Below are the code and all the weights of a small trained network. Each question names an input and a target symbol and asks about switching units off, where a switched-off unit gives its printed mean instead of its output.

import numpy as np


def w(rows, s, z=0):
    codes = np.array(rows[::2]) - 128.0
    scale = np.full(codes.shape[1], s)
    scale[-1] = z or s
    return codes * scale


def f(y):
    return np.maximum(y, 0)


def softmax(a):
    e = np.exp(a - a.max(-1, keepdims=True))
    return e / e.sum(-1, keepdims=True)


def log_softmax(a):
    a = a - a.max(-1, keepdims=True)
    return a - np.log(np.exp(a).sum(-1, keepdims=True))


def net(x, mask):
    ids = ['ΔΛΞΠΩαβεζητφψ'.index(c) for c in x.split()]
    T = len(ids)
    res = E[ids] + P[:T]
    u = 0
    for l in range(2):
        r = res
        for j in range(3):
            rows = slice(2 * j, 2 * j + 2)
            q, k, v = (r @ M[l][rows].T for M in (Q, K, V))
            z = softmax(np.where(np.tri(T) > 0, q @ k.T / 2**0.5, -1e9)) @ v
            o = O[l][rows]
            res = res + np.where(mask[u + j], z, o[:, -1]) @ o[:, :-1]
        u += 3
        y = f(res @ A[l][:, :-1].T + A[l][:, -1])
        res = res + np.where(mask[u : u + 8], y, B[l][:, -1]) @ B[l][:, :-1]
        u += 8
    return log_softmax(res[-1] @ U[:, :-1].T + U[:, -1])


Q, K, V, O, A, B = {}, {}, {}, {}, {}, {}
E = w([
[117,102,172,69,179,160,136,97,84,171,252],'Δ',
[171,85,171,131,108,84,135,135,123,175,254],'Λ',
[157,24,117,73,132,128,208,152,50,185,185],'Ξ',
[17,190,13,166,154,86,107,74,108,81,80],'Π',
[125,17,182,153,135,161,83,61,144,157,199],'Ω',
[144,12,123,53,219,135,186,120,136,109,218],'α',
[127,133,129,21,109,89,74,200,101,131,195],'β',
[113,45,132,74,164,104,70,170,174,74,161],'ε',
[111,65,103,35,64,243,92,94,150,140,123],'ζ',
[133,146,169,138,48,144,94,205,152,189,88],'η',
[159,181,109,64,199,187,183,177,166,136,83],'τ',
[180,85,106,172,54,143,209,141,164,154,85],'φ',
[103,73,105,198,188,206,125,200,136,175,92],'ψ',
],0.0089)
P = w([
[211,132,194,125,136,188,107,115,67,78,150],'0',
[188,106,176,104,129,180,125,146,91,80,144],'1',
[165,90,172,100,122,176,125,159,119,93,123],'2',
[151,73,140,97,123,163,117,156,134,132,136],'3',
[131,67,125,96,131,148,124,162,151,151,136],'4',
[114,69,110,95,134,145,114,162,167,178,132],'5',
[98,70,97,94,132,134,114,167,184,194,126],'6',
[75,64,87,91,136,122,121,159,211,206,110],'7',
[68,63,72,98,144,116,118,155,217,230,117],'8',
[62,62,52,102,144,103,122,158,224,255,109],'9',
],0.0067)
Q[0] = w([
[136,22,120,52,125,201,124,202,198,202,172],'L0H0',
[215,157,212,161,91,110,125,143,127,62,97],'L0H0',
[149,173,139,254,108,74,169,50,147,92,106],'L0H1',
[172,128,157,190,115,78,140,85,136,55,153],'L0H1',
[117,24,126,47,157,159,101,196,166,210,190],'L0H2',
[122,243,128,186,113,31,139,39,44,48,101],'L0H2',
],0.0087)
K[0] = w([
[84,138,83,139,123,80,143,186,254,235,93],'L0H0',
[229,124,184,129,91,187,119,154,87,70,120],'L0H0',
[239,153,242,131,110,197,173,166,67,190,149],'L0H1',
[222,89,233,98,118,171,113,211,135,156,156],'L0H1',
[74,103,43,110,113,137,142,121,223,212,105],'L0H2',
[186,153,225,114,130,105,100,73,35,16,173],'L0H2',
],0.0086)
V[0] = w([
[92,104,102,71,199,118,172,56,83,131,207],'L0H0',
[70,129,165,141,100,83,95,67,111,189,203],'L0H0',
[176,124,165,56,76,169,163,191,73,231,150],'L0H1',
[127,255,133,218,119,118,167,79,13,79,83],'L0H1',
[207,113,137,75,27,129,156,97,151,112,138],'L0H2',
[119,81,166,168,186,103,121,101,85,152,232],'L0H2',
],0.0064)
O[0] = w([
[134,133,19,152,173,114,129,68,135,113,201,145],'L0H0',
[64,124,87,165,73,58,93,89,123,191,175,115],'L0H0',
[169,129,85,86,180,123,93,109,78,255,90,154],'L0H1',
[143,184,111,159,71,149,168,130,57,72,141,2],'L0H1',
[155,110,136,65,94,56,166,56,118,169,128,166],'L0H2',
[104,84,93,179,126,161,117,152,91,161,239,130],'L0H2',
],0.0066,0.0051)
A[0] = w([
[124,120,105,204,34,70,142,174,104,124,160,194],'L0N0',
[172,4,190,179,152,240,131,110,167,176,97,251],'L0N1',
[179,108,216,152,154,164,171,109,94,141,167,233],'L0N2',
[100,80,244,51,125,56,26,134,130,146,192,184],'L0N3',
[143,102,71,174,149,96,142,90,152,3,163,154],'L0N4',
[104,180,230,134,65,213,216,94,122,72,146,204],'L0N5',
[106,196,51,167,165,138,78,49,26,124,112,161],'L0N6',
[205,111,223,18,217,86,109,140,173,102,114,170],'L0N7',
],0.0048,0.0023)
B[0] = w([
[160,142,177,119,60,92,145,188,136,185,111,146],'L0N0',
[130,29,155,146,138,197,126,138,143,186,105,255],'L0N1',
[185,90,197,122,150,125,147,115,110,132,156,176],'L0N2',
[89,107,174,34,119,81,85,137,117,143,187,246],'L0N3',
[58,90,99,57,144,124,155,186,128,194,75,149],'L0N4',
[70,118,124,147,164,84,177,56,125,113,191,157],'L0N5',
[77,207,116,129,141,131,69,76,102,84,53,142],'L0N6',
[131,128,178,2,174,110,131,158,148,128,113,235],'L0N7',
],0.0061,0.0076)
Q[1] = w([
[72,94,16,160,135,114,85,122,150,163,254],'L1H0',
[148,151,42,215,81,185,193,96,74,41,166],'L1H0',
[108,26,84,78,199,108,109,107,172,223,154],'L1H1',
[122,172,53,198,129,107,99,77,88,134,203],'L1H1',
[132,196,100,222,45,127,170,97,105,15,124],'L1H2',
[94,155,129,77,159,45,152,158,147,92,157],'L1H2',
],0.0079)
K[1] = w([
[1,123,73,90,134,94,58,112,141,116,156],'L1H0',
[139,100,181,123,151,110,132,97,56,101,178],'L1H0',
[85,121,70,124,125,91,115,148,173,139,95],'L1H1',
[137,110,155,81,151,129,127,130,118,150,196],'L1H1',
[153,126,150,104,103,143,126,123,63,108,162],'L1H2',
[79,202,88,136,92,92,116,67,105,126,90],'L1H2',
],0.009)
V[1] = w([
[110,108,92,135,96,254,147,49,164,145,70],'L1H0',
[132,227,105,135,140,130,139,202,130,89,53],'L1H0',
[66,164,159,66,161,159,26,116,130,91,153],'L1H1',
[122,203,110,117,61,65,99,95,40,156,117],'L1H1',
[133,149,36,127,204,140,175,93,89,122,110],'L1H2',
[191,139,112,45,122,59,196,81,145,92,159],'L1H2',
],0.0068)
O[1] = w([
[219,180,167,41,70,79,180,2,214,84,82,144],'L1H0',
[172,109,234,82,140,154,33,159,119,200,103,1],'L1H0',
[215,95,70,235,220,18,20,114,101,74,75,218],'L1H1',
[68,96,58,92,168,81,134,98,48,213,57,12],'L1H1',
[157,225,63,111,189,223,91,160,210,189,211,76],'L1H2',
[127,111,145,234,170,65,193,120,246,237,151,130],'L1H2',
],0.0061,0.0085)
A[1] = w([
[45,135,14,118,58,81,191,92,103,93,187,212],'L1N0',
[177,99,102,149,161,58,142,32,100,117,101,129],'L1N1',
[108,101,2,115,176,174,120,149,34,255,148,6],'L1N2',
[102,96,93,200,179,122,65,206,66,126,150,106],'L1N3',
[208,128,184,104,165,124,70,113,187,152,148,13],'L1N4',
[81,91,189,114,92,75,93,153,74,147,33,147],'L1N5',
[90,158,212,58,85,169,209,116,168,168,155,72],'L1N6',
[161,182,41,204,164,143,114,74,118,17,147,182],'L1N7',
],0.0058,0.0015)
B[1] = w([
[194,120,133,157,24,253,114,56,48,152,210,194],'L1N0',
[133,202,58,104,62,79,129,104,121,51,44,218],'L1N1',
[145,214,71,21,124,195,132,132,131,211,64,197],'L1N2',
[62,163,88,173,98,119,118,228,129,102,81,224],'L1N3',
[178,169,133,183,68,98,89,153,125,159,80,254],'L1N4',
[94,119,180,91,216,157,119,44,88,140,205,209],'L1N5',
[37,200,138,178,62,118,166,180,169,124,78,224],'L1N6',
[59,211,240,203,163,145,86,48,140,144,122,174],'L1N7',
],0.0059,0.0069)
U = w([
[89,118,55,94,153,132,94,195,112,159,80,98],'Δ',
[106,213,120,158,151,147,81,59,122,112,104,254],'Λ',
[91,83,136,229,155,87,146,214,122,59,126,147],'Ξ',
[172,163,147,81,47,186,74,196,101,35,136,142],'Π',
[35,165,181,147,81,91,200,145,174,193,102,141],'Ω',
[166,119,99,155,60,117,166,147,61,164,146,97],'α',
[100,189,113,112,218,140,189,127,146,70,100,123],'β',
[215,131,59,94,101,42,145,54,146,83,83,155],'ε',
[111,113,139,159,189,157,164,105,180,134,253,163],'ζ',
[105,80,113,137,57,154,131,64,97,76,155,34],'η',
[157,115,68,61,171,187,177,110,141,164,149,93],'τ',
[243,153,174,176,151,120,49,151,165,242,120,89],'φ',
[100,75,197,96,192,118,100,57,63,158,117,109],'ψ',
],0.0054,0.0023)

Each question gives the input, a string of symbols that net reads in full, and the target symbol t.
The units are the heads (2 rows each of Q, K, V and O) and the neurons (one row each of A and B). Each row of codes is followed by its name. A weight is (code - 128) times the scale printed after its matrix; where a second scale follows, it is the last column's (O, A, B and U).
mask holds one flag per unit, layer by layer, with each layer's heads first. A switched-off unit (its flag False) gives its mean, the last column of its rows in O or B, instead of its output. The means were averaged over made-up inputs and are rounded, as every weight is.
A unit's drop is (log p(t) with every unit on - log p(t) with that unit switched off) / (log p(t) with every unit on - log p(t) with every unit switched off).
The circuit of an input: a set's keep is (log p(t) with only the set's units on - log p(t) with every unit switched off) / (log p(t) with every unit on - log p(t) with every unit switched off). Starting from the 12 units with the biggest drops (on a tie, the unit counted first), units are removed one at a time, each time the one whose removal leaves the highest keep (on an exact tie, the one counted first), for as long as the keep stays at least 0.8.
circuit, biggest first: the units of the circuit, biggest drop first
unit that matters most: the unit with the biggest drop
top k neurons: the k neurons with the biggest drops, biggest first
top k neurons in layer l: the k neurons of layer l with the biggest drops, biggest first
which heads matter: for each layer, one digit per head in row order, 1 if its drop is at least 0.15 and else 0, layers parted by /
input α β Ξ φ ζ η α η Λ, target ψ: top neuron in layer 1	L1N5
input β η Δ Ω φ Λ Δ, target Ω: circuit, biggest first	L1H1, L1N6, L0N3
input Ξ Δ β Ξ Δ Δ τ ζ β η, target ψ: circuit, biggest first	L1H2, L1N5, L0H1, L0H0
input Ω Δ α, target ζ: which heads matter	101 / 110
input η Δ φ η ζ Δ, target ψ: circuit, biggest first	L1H2, L0H1, L0H0, L1N5
input ε α Λ β, target Δ: which heads matter	110 / 110
input Ω β Ω, target Δ: top 3 neurons in layer 0	L0N1, L0N2, L0N3
input β Δ φ α τ ψ, target Π: circuit, biggest first	L1H2, L1H1, L0H2, L0N1
input Δ Δ Ω β, target Δ: which heads matter	010 / 110
input ε φ φ β η, target Ω: which heads matter	100 / 010
input Δ η τ Ω β, target φ: top 2 neurons in layer 0	L0N3, L0N7
input β φ Δ, target Ω: which heads matter	000 / 010
input Π Ω φ, target ε: top 3 neurons	L1N1, L0N6, L0N1
input α Ξ Λ ζ ψ ψ Π Δ ψ Ω, target ψ: which heads matter	100 / 111
input Ω Δ β β α, target Δ: unit that matters most	L1H0
input Ξ β ζ Λ, target ε: which heads matter	000 / 100
input Ξ β φ ζ τ, target Ω: which heads matter	100 / 010
input ε Δ φ ε, target Ω: top 3 neurons	L1N6, L0N3, L0N7
input α ζ Δ β η τ τ ζ Ω α, target ε: which heads matter	110 / 100
input η α Ω Ω Λ, target η: which heads matter	101 / 101
input β α ψ ε ε Δ ε Ξ Δ, target Ξ: top 2 neurons	L1N3, L0N3
input ε η ε Δ Λ ζ ε ε ζ, target ε: top neuron in layer 1	L1N1
input φ β ψ ε Ω, target Π: which heads matter	101 / 011
input Δ ε Δ β, target Ξ: which heads matter	000 / 111
input η ε ζ Π ε Λ, target φ: which heads matter	000 / 101
input Ω Ω Ξ, target η: top 3 neurons	L1N0, L0N1, L0N7
input η ε φ ζ β β ζ ζ Π, target Λ: unit that matters most	L1N7
input β β ε Δ Ξ, target Ξ: top 3 neurons	L1N3, L0N2, L0N7
input β Δ α Ω, target ζ: top 2 neurons	L0N4, L1N4
